Here is a tiny trained network, its code and every weight. The questions are about switching its units off for an input and a target symbol, where a switched-off unit gives its printed mean instead of its output.

import numpy as np


def w(rows, s, z=0):
    codes = np.array(rows[::2]) - 128.0
    scale = np.full(codes.shape[1], s)
    scale[-1] = z or s
    return codes * scale


def f(y):
    return y / 2 * (1 + np.tanh(0.7978845608 * (y + 0.044715 * y**3)))


def softmax(a):
    e = np.exp(a - a.max(-1, keepdims=True))
    return e / e.sum(-1, keepdims=True)


def log_softmax(a):
    a = a - a.max(-1, keepdims=True)
    return a - np.log(np.exp(a).sum(-1, keepdims=True))


def net(x, mask):
    ids = ['γδεθλμτφ'.index(c) for c in x.split()]
    T = len(ids)
    res = E[ids] + P[:T]
    q, k, v = (res @ M[0].T for M in (Q, K, V))
    z = softmax(np.where(np.tri(T) > 0, q @ k.T / 3**0.5, -1e9)) @ v
    res = res + np.where(mask[0], z, O[0][:, -1]) @ O[0][:, :-1]
    y = f(res @ A[0][:, :-1].T + A[0][:, -1])
    res = res + np.where(mask[1:9], y, B[0][:, -1]) @ B[0][:, :-1]
    return log_softmax(res[-1] @ U[:, :-1].T + U[:, -1])


Q, K, V, O, A, B = {}, {}, {}, {}, {}, {}
E = w([
[134,102,224,149,143,54,65,79,255],'γ',
[46,132,174,18,161,110,99,159,54],'δ',
[152,124,190,197,32,80,191,46,45],'ε',
[222,130,164,155,71,74,19,233,102],'θ',
[197,173,92,168,214,111,133,107,144],'λ',
[100,132,135,17,84,46,207,144,118],'μ',
[107,151,162,113,178,178,177,96,57],'τ',
[144,229,59,136,81,162,121,165,107],'φ',
],0.0057)
P = w([
[184,176,255,81,101,167,129,62,138],'0',
[168,101,103,81,148,87,145,177,77],'1',
[114,223,230,142,92,121,142,102,126],'2',
[131,128,53,133,181,92,110,145,85],'3',
[72,242,220,192,87,107,157,141,137],'4',
[106,141,36,151,164,85,117,140,85],'5',
],0.0054)
Q[0] = w([
[129,108,139,158,130,155,81,141,194],'head 0',
[108,2,142,136,81,159,119,150,179],'head 0',
[121,229,212,127,105,126,174,140,162],'head 0',
],0.029)
K[0] = w([
[179,134,191,82,92,160,139,128,160],'head 0',
[208,61,170,34,160,179,132,80,81],'head 0',
[172,188,81,201,146,132,39,174,253],'head 0',
],0.021)
V[0] = w([
[27,92,165,125,114,123,86,117,138],'head 0',
[94,144,118,119,182,153,249,71,116],'head 0',
[119,163,83,98,73,215,121,170,82],'head 0',
],0.018)
O[0] = w([
[94,134,151,73,142,166,15,47,149,4],'head 0',
[125,2,228,138,180,137,190,100,81,168],'head 0',
[74,64,141,176,60,189,91,223,173,108],'head 0',
],0.0079,0.0039)
A[0] = w([
[185,112,175,220,129,178,118,50,160,55],'neuron 0',
[137,51,209,151,114,83,151,81,247,58],'neuron 1',
[103,112,255,145,64,132,103,127,187,118],'neuron 2',
[115,61,184,159,133,147,88,203,96,121],'neuron 3',
[81,125,208,62,179,192,92,155,150,87],'neuron 4',
[121,39,41,124,194,146,165,176,127,114],'neuron 5',
[183,107,93,199,160,76,113,147,100,246],'neuron 6',
[144,77,61,50,177,51,98,198,131,127],'neuron 7',
],0.014,0.0013)
B[0] = w([
[105,99,89,189,94,115,130,146,8,172],'neuron 0',
[38,153,101,94,99,202,165,93,223,162],'neuron 1',
[212,39,129,119,146,78,31,120,161,169],'neuron 2',
[169,200,162,92,120,211,87,110,75,213],'neuron 3',
[92,154,83,194,224,119,165,185,142,155],'neuron 4',
[118,174,16,140,137,5,93,56,137,220],'neuron 5',
[149,138,190,96,157,106,127,212,185,254],'neuron 6',
[120,2,129,178,82,216,82,103,126,187],'neuron 7',
],0.013,0.0063)
U = w([
[124,188,117,67,171,114,109,27,81,109],'γ',
[150,101,92,152,200,70,88,141,180,13],'δ',
[105,37,100,153,39,99,138,74,76,175],'ε',
[107,201,40,155,61,154,119,194,152,96],'θ',
[113,133,218,128,127,103,225,191,72,255],'λ',
[89,109,141,75,139,180,139,99,254,179],'μ',
[83,101,100,198,171,211,121,143,87,102],'τ',
[197,91,185,94,100,172,69,157,126,94],'φ',
],0.005,0.0021)

Each question gives the input, a string of symbols that net reads in full, and the target symbol t.
The units are the heads (3 rows each of Q, K, V and O) and the neurons (one row each of A and B). Each row of codes is followed by its name. A weight is (code - 128) times the scale printed after its matrix; where a second scale follows, it is the last column's (O, A, B and U).
mask holds one flag per unit, heads first, then neurons. A switched-off unit (its flag False) gives its mean, the last column of its rows in O or B, instead of its output. The means were averaged over made-up inputs and are rounded, as every weight is.
A unit's drop is (log p(t) with every unit on - log p(t) with that unit switched off) / (log p(t) with every unit on - log p(t) with every unit switched off).
The circuit of an input: a set's keep is (log p(t) with only the set's units on - log p(t) with every unit switched off) / (log p(t) with every unit on - log p(t) with every unit switched off). Starting from all 9 units, units are removed one at a time, each time the one whose removal leaves the highest keep (on an exact tie, the one counted first), for as long as the keep stays at least 0.8.
circuit, biggest first: the units of the circuit, biggest drop first
k most important neurons: the k neurons with the biggest drops, biggest first
drop of u: that unit's drop, to one decimal
input φ τ μ, target φ: circuit, biggest first -> [head 0; neuron 2; neuron 3]
input λ γ τ λ ε, target λ: circuit, biggest first -> [head 0; neuron 5; neuron 6]
input λ θ φ μ, target ε: circuit, biggest first -> [neuron 7; neuron 3]
input τ ε δ τ μ, target μ: circuit, biggest first -> [neuron 1; head 0]
input μ τ δ, target δ: circuit, biggest first -> [head 0; neuron 4; neuron 2]
input ε μ λ μ γ θ, target φ: 2 most important neurons -> [neuron 7; neuron 6]
input τ δ ε, target ε: circuit, biggest first -> [neuron 0; head 0; neuron 6]
input γ φ μ μ, target ε: 2 most important neurons -> [neuron 7; neuron 5]
input ε ε μ, target μ: 3 most important neurons -> [neuron 1; neuron 0; neuron 5]
input φ φ ε, target φ: 2 most important neurons -> [neuron 2; neuron 3]
input μ φ μ τ, target γ: 2 most important neurons -> [neuron 5; neuron 3]
input μ λ λ λ ε, target λ: most important neuron -> [neuron 5]
input λ δ φ θ, target φ: drop of neuron 7 -> 0.1
input μ τ ε μ τ, target τ: most important neuron -> [neuron 4]
input γ θ φ τ δ, target φ: drop of neuron 3 -> 0.4
input λ λ δ φ τ, target φ: drop of neuron 2 -> 0.4
input φ λ λ, target λ: drop of neuron 4 -> 0.0
